Here is a tiny trained network, its code and every weight. The questions are about switching its units off for an input and a class, where a switched-off unit gives its printed mean instead of its output.

import numpy as np


def w(rows, s, z=0):
    codes = np.array(rows[::2]) - 128.0
    scale = np.full(codes.shape[1], s)
    scale[-1] = z or s
    return codes * scale


def f(y):
    return np.maximum(y, 0)


def log_softmax(a):
    a = a - a.max(-1, keepdims=True)
    return a - np.log(np.exp(a).sum(-1, keepdims=True))


def net(x, mask):
    res = np.array(x, float).reshape(1, 3) / 4 @ E
    y = f(res @ A[0][:, :-1].T + A[0][:, -1])
    res = res + np.where(mask, y, B[0][:, -1]) @ B[0][:, :-1]
    return log_softmax(res[-1] @ U[:, :-1].T + U[:, -1])


A, B = {}, {}
E = w([
[64,102,75,68,146,82,131],'x0',
[82,97,176,90,2,150,113],'x1',
[70,70,135,185,146,138,184],'x2',
],0.013)
A[0] = w([
[135,189,216,13,48,153,49,201],'N1',
[63,33,120,134,84,145,204,102],'N2',
[154,254,73,61,175,121,72,206],'N3',
[104,107,111,188,249,118,210,239],'N4',
[245,204,161,197,193,178,119,249],'N5',
[95,65,151,139,91,105,200,76],'N6',
[156,145,166,238,126,211,111,253],'N7',
[215,180,140,144,90,160,73,168],'N8',
[116,145,227,191,86,205,123,197],'N9',
[84,49,94,40,86,72,169,127],'N10',
],0.0088,0.0041)
B[0] = w([
[114,86,121,11,79,112,152,247],'N1',
[177,151,154,188,164,215,83,208],'N2',
[132,141,191,59,186,88,2,219],'N3',
[133,213,20,189,151,87,156,245],'N4',
[215,202,157,136,104,174,138,237],'N5',
[157,156,204,163,170,179,101,178],'N6',
[120,122,111,200,13,191,203,215],'N7',
[207,162,212,70,85,96,166,190],'N8',
[104,124,191,156,61,153,185,216],'N9',
[182,160,96,107,155,187,60,210],'N10',
],0.0085,0.013)
U = w([
[224,174,189,123,167,203,74,254],'0',
[138,166,49,182,99,129,239,55],'1',
[125,152,135,88,253,19,41,43],'2',
[43,149,31,179,233,89,154,220],'3',
[135,98,175,48,61,65,220,66],'4',
[44,36,159,187,74,205,175,51],'5',
[88,35,34,32,79,127,50,93],'6',
],0.0071,0.0015)

Each question gives the input, the list of numbers given to net, and the class t.
The units are the neurons (one row each of A and B). Each row of codes is followed by its name. A weight is (code - 128) times the scale printed after its matrix; where a second scale follows, it is the last column's (A, B and U).
mask holds one flag per neuron, in row order. A switched-off neuron (its flag False) gives its mean, the last column of its row in B, instead of its output. The means were averaged over made-up inputs and are rounded, as every weight is.
A unit's drop is (log p(t) with every unit on - log p(t) with that unit switched off) / (log p(t) with every unit on - log p(t) with every unit switched off).
The circuit of an input: a set's keep is (log p(t) with only the set's units on - log p(t) with every unit switched off) / (log p(t) with every unit on - log p(t) with every unit switched off). Starting from all 10 units, units are removed one at a time, each time the one whose removal leaves the highest keep (on an exact tie, the one counted first), for as long as the keep stays at least 0.8.
circuit, biggest first: the units of the circuit, biggest drop first
unit that matters most: the unit with the biggest drop
top k neurons: the k neurons with the biggest drops, biggest first
input [-4,-3,8], class 1: circuit, biggest first : [N4]
input [2,6,4], class 0: top 3 neurons : [N2 N10 N7]
input [5,1,-6], class 6: circuit, biggest first : [N1 N5]
input [1,-3,-8], class 2: circuit, biggest first : [N3 N7]
input [4,7,-3], class 6: circuit, biggest first : [N1 N10]
input [7,2,-2], class 6: circuit, biggest first : [N5 N8]
input [1,1,-8], class 6: top 2 neurons : [N1 N3]
input [5,0,8], class 3: circuit, biggest first : [N4 N7]
input [-3,0,6], class 1: top 2 neurons : [N4 N3]
input [3,7,0], class 6: circuit, biggest first : [N1 N10]
input [-8,1,-8], class 4: circuit, biggest first : [N1 N2]
input [-8,-1,1], class 1: top 2 neurons : [N7 N3]
input [3,8,8], class 0: top 2 neurons : [N2 N10]
input [8,-1,-8], class 2: circuit, biggest first : [N3]
input [8,2,-7], class 6: top 2 neurons : [N1 N4]
input [-3,1,-2], class 4: top 2 neurons : [N2 N10]
input [8,5,1], class 0: top 2 neurons : [N2 N10]
input [-6,-8,1], class 1: top 2 neurons : [N4 N7]
input [0,5,0], class 4: top 3 neurons : [N1 N3 N7]
input [8,8,1], class 0: unit that matters most : N2
input [-7,-8,1], class 1: top 2 neurons : [N4 N7]
